Each row is followed by its class. Each block has new classes.
[ 1.28  0.51 -0.61  0.59 -1.04  1.33  4.08 -1.81  0.81 -0.84  0.49  0.82
 -1.99 -0.80  2.18 -2.02  0.07  1.85  1.07 -0.47  0.46 -0.78  0.92 -3.00
 -1.73 -0.03 -0.25 -2.59 -0.93 -0.45  0.60 -1.31  0.04 -0.10  0.50 -0.75
 -1.77 -0.29 -2.66  3.54  1.28 -0.43 -0.30  0.80  1.29 -0.19 -0.61  1.38
  1.60 -1.27  0.44  3.90  0.85  3.21  1.02  2.95 -0.58  1.91 -3.06  0.07
 -1.85 -0.27 -2.32  1.49  0.57 -0.04  1.01  0.17 -0.68  0.09 -3.13 -0.20
  2.35 -2.12  0.57 -0.72 -0.25  0.04  0.39  0.02  0.07  0.53  0.46 -0.86
 -1.16  0.10 -1.58  1.03  0.14  1.74 -1.81 -0.61  0.19  1.20  2.41 -0.85
 -0.27  0.64  1.92  1.67 -0.23 -4.57 -0.40  0.92  0.06  1.22  1.85  1.15
 -1.72 -1.13  0.61 -1.82  0.85  1.15 -0.10  0.04 -0.03  3.06 -0.72  0.32
 -0.14  3.01 -2.00 -1.63 -3.74 -0.50 -2.12 -0.61] -> jp
[ 0.03 -2.13  1.34  1.55  0.27 -0.26 -2.23  0.39 -0.15 -1.18 -1.00  0.33
  3.03  2.41 -0.08 -2.46  1.64 -0.70  0.45  0.95 -0.41  2.47  0.66  1.08
  1.48 -1.08  0.15  0.56  0.32  0.23 -0.92  1.11  1.12 -0.04 -1.10  1.56
  0.64 -0.80  1.36 -3.87 -0.21 -0.07 -0.53 -2.33  1.35 -0.94  1.23 -0.93
  0.01  1.12 -0.22  1.25  0.42 -2.99  0.13 -2.32 -2.51 -0.52  1.02  0.75
  1.30  2.86  1.72  0.74  0.06 -1.37  1.82  0.57  2.31 -1.50  1.64 -0.21
  0.37 -0.67 -3.49 -1.40  4.07 -0.04 -0.58  0.84 -0.45  1.72  0.26 -1.19
 -0.61  2.55  1.98  0.48 -0.74 -0.24  0.88  0.68  0.44  0.20 -0.76  2.37
  3.35  0.21 -1.24 -4.34 -1.46  3.54 -0.23 -0.87 -0.19 -0.97 -0.93 -2.24
  2.19 -1.71 -0.06 -0.63  2.87 -1.29  0.56 -0.39  0.91 -2.00 -0.50 -0.48
  3.47 -3.20  1.13  0.58  1.27  1.36 -0.17  1.05] -> dn
[ 0.28 -2.54  0.65  1.49 -0.79 -2.00  0.77  1.05  1.03 -2.65 -0.63  1.35
  4.11 -1.94 -1.75  0.50 -0.15 -0.68 -1.13 -0.93  0.59  3.78  3.52 -1.10
 -0.26  1.46  1.06  2.24  0.16  0.96 -0.37 -2.92  2.77 -0.39 -0.21  0.59
  1.03 -1.01 -0.25 -0.14 -1.15 -0.67 -0.07 -2.90 -0.90  0.78 -2.02  0.74
  0.68  4.10  0.67 -0.03  1.82 -7.17  1.84 -2.32 -2.71 -1.03 -0.09  0.18
 -2.11 -1.58  0.65  2.52 -1.83 -1.46 -3.69  1.18  2.06 -1.04 -3.05  1.83
 -1.79 -2.86 -3.63  0.81  1.91 -2.19  0.51 -1.14  1.53 -1.37  2.92 -2.06
  0.01  3.24  1.33  2.81 -1.76  1.26  2.26  0.00  0.34 -0.62  1.75  0.52
  0.75 -1.36 -0.40 -4.83 -0.69  2.62  1.83 -0.74  0.11 -1.71 -1.39 -0.14
  1.48  1.61 -3.64  1.02 -0.51 -0.66 -0.94  1.39  2.09 -0.52  0.62 -1.02
  3.67 -4.55  0.03  0.62  4.02  2.82 -0.78  1.03] -> tq
[-1.22  0.47  1.70 -0.69  1.23 -1.40 -4.27  0.79 -0.85  1.86 -0.16 -2.05
  2.32 -1.03 -3.01 -1.66 -0.63 -0.84  0.05  5.56 -0.23  1.06 -0.66  2.71
  0.58  1.54  0.92  1.03  0.73  2.62 -1.96  3.07  0.95  2.54 -1.20  1.28
  0.96 -2.26 -4.10  1.78 -1.07  0.13 -1.02 -1.20 -0.42  1.08  1.55 -1.80
 -2.42  1.94 -3.45  1.34 -0.38  2.78 -1.24 -3.20  2.80 -1.86 -1.65 -0.96
  4.98  0.22  3.98 -1.31  2.70 -0.23  0.17 -1.37 -1.59  3.14  1.61 -1.67
  1.87  2.45 -1.04 -1.31 -0.35 -1.97 -0.93 -0.78 -0.59 -3.21 -1.89 -1.79
  5.46 -0.17 -0.02  0.00  0.62 -5.66 -0.64  0.49  1.03 -2.16 -4.79 -0.72
 -0.25  1.08 -0.92 -0.59 -0.64  6.77  1.93 -1.06  0.02 -0.82 -2.70 -1.02
 -0.81  2.50 -4.10  3.70 -0.35  1.40  2.19  1.05 -1.40 -1.28 -0.19  0.20
 -2.76 -1.08  1.60  0.57  5.37 -0.81  3.88 -0.79] -> Fh
[-0.29 -1.15  1.21 -0.19  1.09 -3.42  1.70  0.58 -0.26 -0.61 -0.18  0.06
  2.94 -0.74  0.46 -0.83 -0.15  0.35  0.35  0.08  1.98  2.77  2.68  1.31
  1.40  1.91  0.26  2.64  0.93 -0.46 -1.11 -0.75 -0.34  0.83 -0.91  1.45
 -1.25 -0.17 -1.48 -2.55 -2.01  0.79  0.31 -4.57 -2.12  0.47 -1.81  1.01
  0.21  2.81  0.86 -1.17  2.06 -4.30  2.70 -1.62 -0.90 -0.96  1.17  0.46
 -1.13 -1.27  1.08  0.13 -2.26 -0.40 -2.56  1.47  1.82 -1.03  1.56  1.87
 -2.53 -1.29 -2.41 -1.09  0.85 -0.29 -0.74 -2.03 -2.17 -3.19  0.48 -0.21
 -0.34  4.05  1.48 -0.97 -1.58  0.13  1.43 -0.48  0.88 -0.34  1.49  2.39
  2.75 -1.18  0.80 -1.88  0.66  2.11  0.82 -0.15 -0.71  1.19 -1.77 -2.22
  1.61  1.51 -2.06  0.85  0.84 -2.23 -0.18  3.00  3.94 -0.31  1.00 -1.21
  3.49 -4.90  2.56  0.22  4.18  1.32 -0.84  2.80] -> tq
[ 0.70  0.44 -1.46  0.05  0.88  0.14  2.24 -0.63 -1.50  0.52  0.04  0.02
  1.26 -0.47  2.08 -0.94  2.94  1.72  0.36 -2.38  1.61  0.45  0.15  1.08
  2.21 -0.07 -0.05  2.92  0.22 -2.62  2.84 -0.52 -3.62 -0.44  0.76 -1.10
 -2.07  1.79 -1.40 -2.59 -0.04  2.36  0.07 -1.81  1.07 -0.36  0.38  0.03
 -0.66 -2.07  3.08 -0.70  0.14  0.21  2.35  0.67 -1.01  0.97 -0.31  2.11
 -1.83  2.84  0.68 -1.27 -2.58 -0.21  3.46  1.01  0.80 -1.75  2.69 -0.12
 -2.27  2.03 -1.82 -2.74  0.79  0.18  0.75 -2.75 -2.81 -0.42  1.80 -0.67
 -2.36  3.30  1.17 -2.87 -1.18  3.01 -2.66 -1.00 -0.69 -0.60  0.12  1.88
  2.89 -0.18  0.98  2.47  1.07 -0.96 -1.10  0.23  0.66 -1.14 -0.50 -2.97
  2.61 -0.87  1.55 -3.03  3.56 -3.07 -1.41  0.56  5.78  0.67  1.05 -0.31
  0.00 -3.34  1.98  0.13 -1.43  0.40 -1.49  5.01] -> Mm
[ 0.03 -0.84  1.41  0.65  1.29  4.52 -0.95  0.44 -0.73 -0.48 -1.37 -2.20
 -0.60  1.18 -0.92 -1.10  0.64 -2.35  2.31 -2.02 -2.26 -0.92 -2.94  0.18
 -3.18 -0.48  0.39 -1.61 -1.75 -0.02 -0.21 -0.55 -0.63 -0.03 -1.12  2.49
  0.32  1.33  4.26 -3.83  0.49  1.25  0.40  0.55  0.62 -2.05  2.03  2.34
  0.34  0.76  0.70  0.53  0.76 -0.51 -0.47 -1.60 -0.24 -0.49  2.46 -0.35
  3.07 -1.34 -0.36 -1.21 -1.73  0.80  1.48 -0.70  2.07 -0.39  1.05 -2.60
  0.64 -1.46  1.20 -1.00  3.98  1.41 -0.48  2.93  0.35  2.52 -1.63  2.50
 -0.79  0.37  1.55 -3.92 -0.01 -0.10  1.51 -0.38 -1.01 -0.06 -0.47  1.73
  0.09 -0.35 -0.88 -1.35 -2.75  5.63 -0.62  0.57 -2.57 -0.14  1.29 -2.68
  1.50 -0.41  4.13 -1.85  2.47  2.17  2.99 -3.30  0.06  0.06 -0.64  0.94
  2.49  2.00  1.25 -0.20 -0.25 -0.17 -0.99 -0.55] -> jd
[-0.68 -1.30 -0.38 -0.86 -0.39 -1.72 -1.05  0.54  0.93  0.68  1.91  0.97
  1.36  0.45  0.83 -2.29  1.98 -0.21 -3.17 -0.21  0.63  0.33  2.38  1.33
  5.88 -1.70  0.37  3.54  0.34 -1.14 -1.71  2.32 -1.77 -0.82 -1.31 -0.38
  0.81 -1.31  1.90 -3.36  0.61 -0.22 -1.09 -2.11 -0.64  1.20  0.75  0.14
  0.13 -2.52  1.74 -2.47 -0.25 -1.10 -0.76  0.84 -0.90  0.96  1.45  3.20
 -0.65  2.93  1.82 -0.11  0.64 -1.34 -0.93  0.48  0.02 -1.94  2.81  0.46
 -1.58  0.89 -2.46 -0.38 -0.75 -0.21 -0.82 -0.34 -2.27  0.49  0.57  0.12
 -1.35  1.77 -0.96  0.74  0.46  3.55 -0.03  0.29  1.94  0.59  3.74 -0.62
  2.57 -0.17  0.09  1.70  1.54 -3.25 -1.38  0.57  0.03 -1.25  1.00 -2.47
 -0.27 -1.48  1.10 -0.39  0.89 -0.52 -1.70  0.56  1.00 -1.16 -0.53 -0.47
 -0.05 -3.57  0.37 -0.27 -0.28  0.66 -0.46  3.12] -> dn
[-0.74 -1.35  3.21  2.71 -0.44  4.47 -2.16  1.04 -0.25 -2.08 -2.08 -1.62
  2.60 -1.08  0.71 -3.72 -1.05 -2.18  1.87  2.36 -1.89  2.22  0.21  0.19
 -1.85 -1.54  0.25 -2.08 -1.22  0.87 -3.32  0.74  2.31  0.67 -1.93  2.75
  0.29 -0.64  4.35 -3.07  0.01 -0.34 -0.12 -1.29  1.81 -1.41  2.38  1.77
 -0.30  1.54 -0.92  0.86  0.44 -2.99 -1.35 -3.69 -1.72 -2.32  1.38 -1.81
  3.28  0.99  0.54  0.51  0.78 -0.92  1.87  0.40  3.39 -0.92  0.37 -1.14
  2.07 -3.23 -2.85 -2.96  6.54 -0.73 -1.86  3.71  1.45  3.12 -1.82  1.03
  0.64  2.30  2.44 -0.64  0.01 -1.30  2.34  1.77 -0.48  0.21 -1.13  1.24
  1.28 -0.71 -1.95 -6.33 -3.36  6.91  0.15 -1.33 -1.70 -0.68  1.54 -2.01
  1.73 -1.53  2.76  0.30  2.72  1.91  0.81 -3.50 -1.03 -0.49 -0.79  0.14
  3.42  0.70  1.24  0.18  2.27  0.42 -0.11 -3.81] -> jd
[ 0.64 -1.44  1.22  0.45  0.97 -4.25  2.89 -0.46 -2.17 -1.03 -0.36  0.33
  2.52 -1.07  2.66 -2.65 -0.13  1.70  1.52  2.39  2.88  3.61  2.77 -0.44
  0.27  1.95  0.06  1.72  0.65  0.00 -1.28  0.16 -1.25  1.08 -0.91  1.46
 -4.37  0.21 -4.51  1.06 -1.64 -0.26 -0.12 -2.63 -0.56  0.55 -2.12  0.11
 -0.44  2.64  0.52 -0.26  1.45  2.79  3.06 -0.91 -0.87 -0.43 -1.73  0.17
 -1.35  0.07  0.25 -0.03 -1.33 -0.03 -1.52  1.22  3.00  0.60  1.21  0.57
 -1.22 -0.79 -3.53 -2.34  1.05 -0.60 -0.96 -2.01 -3.49 -3.19 -0.06 -1.07
 -1.00  4.21  0.85 -1.69 -2.13 -1.03  0.38 -1.16  0.89 -1.10  0.33  2.49
  3.51 -0.39  1.80 -1.34  0.97  0.77  0.69 -0.32  0.42  0.41 -2.75 -2.19
  1.46  1.35 -1.90  0.03  1.56 -2.25 -0.67  4.58  4.65  1.16  1.50 -1.29
  2.82 -5.22  2.26  0.09  2.86  0.74 -1.44  2.06] -> tq
[ 0.33 -1.22 -2.03  1.15  0.39  2.18 -0.99  1.29  1.22 -1.37  0.35  1.07
  0.19 -0.77 -0.88 -0.99  3.02 -0.95 -0.84 -5.69 -1.23 -1.63  0.66 -1.64
 -0.49 -0.78  0.93  0.99 -0.44 -1.56  1.63 -1.40  0.54  0.18  0.43  0.36
  2.31 -0.45  2.19 -2.59  1.44  1.72 -0.76 -0.49 -0.18 -2.15  0.02  1.06
  3.32 -2.13  2.55  0.89  1.49 -3.42  1.13  0.69 -3.82  1.73  0.08  4.09
 -1.96 -0.81  2.10  1.75 -0.60 -1.62 -0.16  0.26  0.43 -3.28 -2.70  0.04
  0.68 -0.89 -1.16 -0.30  1.28  0.17  1.35 -0.73  1.10  1.67  2.24 -2.38
 -0.91  1.06  0.86  1.78  0.94  5.83 -0.28  0.26  0.37  0.84  3.29 -1.56
  2.49  0.68 -0.97 -0.17 -0.99  0.67 -0.56  1.51  0.76 -2.26  3.63 -2.48
  0.88 -1.71 -0.59 -2.63  1.58  1.77  0.36 -3.55  1.45  0.33 -2.42  1.66
  0.45 -1.22 -2.24  0.10 -2.31  1.04 -1.88  2.47] -> lc
[ 0.31 -2.52  2.96  2.70 -0.22  2.53  0.38  0.65 -0.06 -1.60 -1.84 -0.20
  2.81 -2.67  0.69 -4.86 -1.41 -1.69  1.66  1.72 -0.46  3.15  2.07 -0.53
 -1.20 -0.60  0.04 -0.76 -0.90 -0.18 -1.13 -0.60  0.63  0.67 -1.13  2.13
 -1.27 -1.35  1.75 -2.78  1.17 -0.15 -0.36 -1.56  2.01 -0.31  1.62  2.82
 -0.14  1.74  0.23  0.85  0.70 -0.97  0.48 -3.20 -1.64 -0.32  1.41 -0.68
  2.62  0.70 -0.08 -0.03 -0.86 -1.83  2.04  0.74  3.36  0.09  0.25 -0.40
  1.20 -3.12 -2.08 -3.38  5.68 -1.11 -0.74  2.65 -0.49  1.55  0.74  0.07
  0.52  3.92  0.79 -2.15 -0.60 -0.63  2.01  0.79 -1.01  0.16 -1.22  1.44
  2.83 -0.26 -0.18 -4.87 -1.84  4.67  0.41 -0.21 -0.25 -1.81  0.17 -1.57
  2.55 -0.51  2.83 -0.41  4.31  0.52  0.79 -0.78 -1.17  0.09  0.36 -0.41
  2.95 -1.47  2.16 -0.13  1.02  0.46 -1.07 -1.33] -> jd
[ 1.02  0.26 -0.17  1.06 -0.31  1.36  2.23 -0.61  1.72 -1.17  0.06  0.07
 -0.80 -2.65  0.64 -3.79  0.20  0.94  0.33  0.80  0.06 -0.37  0.99 -2.21
 -0.42 -0.67  0.32 -1.80 -1.05  0.34 -0.45 -0.24  0.49 -0.07 -0.51 -0.57
 -1.05 -0.99 -1.48  2.06  1.11 -0.62 -0.71  0.71  1.36  0.54  0.04  1.85
  1.69 -1.29 -0.06  2.25  1.50  1.11  1.60  2.67 -1.22  1.05 -2.71  1.38
 -0.82  0.71 -0.34  2.28  1.61 -0.95  0.53 -0.13  0.11  0.79 -3.35 -1.01
  3.33 -2.97 -0.87 -2.12  1.03 -0.46  0.27 -0.39 -0.50  0.23 -0.45 -2.37
 -0.28  0.95 -1.20  2.46  1.11  1.91 -0.57  0.08  1.00  1.17  2.36 -2.32
  0.57  0.26  1.69 -0.11 -0.20 -2.54 -1.46  0.61  1.10  0.12  1.96 -0.13
 -1.08 -1.53  0.28 -1.40  2.34  2.37 -0.53 -0.44  0.24  2.56 -2.85  0.59
 -0.53  0.29 -1.70 -1.75 -1.84 -1.19 -1.03 -0.87] -> jp
[-0.83 -3.19  1.22  0.22 -1.38 -1.46 -2.33  0.61  2.88 -0.75  0.06  0.64
  2.11 -1.86 -0.44 -4.11  0.23 -1.06 -3.24  3.63 -0.20  2.03  3.42  1.30
  5.52 -1.60  0.80  1.21  0.45  0.44 -4.07  3.43  2.34 -2.13 -1.27  0.93
  2.14 -2.85  0.82 -1.41  0.23 -2.39 -1.38 -1.95  0.49  1.74  1.11  0.31
  0.10 -1.54 -0.37 -0.23 -0.68 -2.88 -1.62  0.31 -1.99 -0.94 -0.95  2.05
  0.24  2.53  3.09  1.10  2.68 -4.85 -2.37 -0.19  0.56 -1.24  0.43  0.25
  1.08 -1.39 -4.39 -0.44  2.05 -1.70 -1.73  4.51  0.35  1.09  0.76 -1.72
  1.39  1.49  0.16  4.17  0.88  0.68  1.13  0.18  2.20  0.24  3.45 -1.88
  2.66  0.71 -0.14 -4.40 -1.50  0.57  0.48  0.31 -0.26 -0.82 -0.53 -1.45
 -0.41 -1.49 -1.68  1.56  0.67  0.50 -1.06  0.67 -0.32 -2.25 -2.06 -0.27
  1.64 -2.61 -0.88  0.95  2.51  1.13  0.18  0.49] -> dn
[ 0.18  0.30 -0.05  0.13 -0.22  2.79  0.68 -0.33  2.16 -1.42  0.15 -0.38
 -0.78 -2.03  1.23 -5.14  1.72  0.73 -0.94  1.12  0.23  0.55  1.61 -1.90
  2.50 -2.34  0.21 -1.13 -0.36 -0.53 -1.72  1.85 -0.37  0.09 -1.40 -0.72
 -0.97 -0.16 -1.03  0.52  0.62 -1.12 -1.52 -0.37  1.25  0.44  0.08  1.81
  1.09 -2.64  1.38  1.24  1.71 -0.98  0.50  3.24 -2.19  0.18 -2.24  3.25
 -1.00  2.50  0.58  1.78  1.01 -2.88  0.60  0.21  0.92 -1.46 -2.96 -1.68
  2.25 -2.68 -2.71 -4.00  1.44 -0.25  0.90 -0.52 -0.91  0.98 -0.99 -1.07
 -1.14  1.73  0.12  3.12  0.53  4.21 -1.87 -1.55  1.56  1.57  3.57 -2.03
  2.73  0.77  0.82  0.21  0.96 -1.82 -1.81  0.64 -0.33  0.35  2.06 -3.10
 -0.64 -2.25  0.84 -2.22  2.30  1.52 -1.81 -1.44  0.99  2.26 -3.80  0.44
  0.02 -0.80 -0.10 -1.69 -1.45  0.77 -1.43  0.40] -> jp
[-0.52 -2.04  1.52  1.10  0.33 -2.54  0.32  0.33 -0.98 -0.49 -0.76  0.50
  3.43 -0.61 -0.19 -0.70  0.46 -1.04  1.62 -0.62  0.88  2.92  2.00  0.43
 -0.72  2.26  0.31  2.60  0.86 -0.76  0.49 -0.12 -0.06  0.93 -0.17  1.12
 -0.99 -0.21 -1.34 -1.17 -0.92  1.06  0.09 -2.69 -0.70  0.45 -1.18  0.11
 -0.43  3.04  0.04 -0.85 -0.05 -2.38  1.81 -4.01 -1.01 -1.12  1.39 -0.73
  0.53 -1.08  1.28 -1.57 -3.00 -0.06 -0.53  0.51  1.57 -0.77  2.19  2.97
 -2.00  0.08 -2.00  0.47  1.45  0.31  0.70 -0.12 -1.38 -2.00  1.61 -0.16
  0.90  2.87  1.57 -3.40 -2.35 -1.68  0.49 -0.37 -0.06 -1.52 -2.89  3.67
  1.56 -1.82  0.39 -2.76 -0.21  5.42  1.37 -0.68 -0.46 -0.18 -2.82 -1.58
  1.69  1.96 -1.23  1.59  0.81 -2.68  0.68  2.66  5.08 -1.10  1.98 -0.86
  2.89 -5.87  2.20  0.80  3.88  1.75  0.11  2.62] -> tq
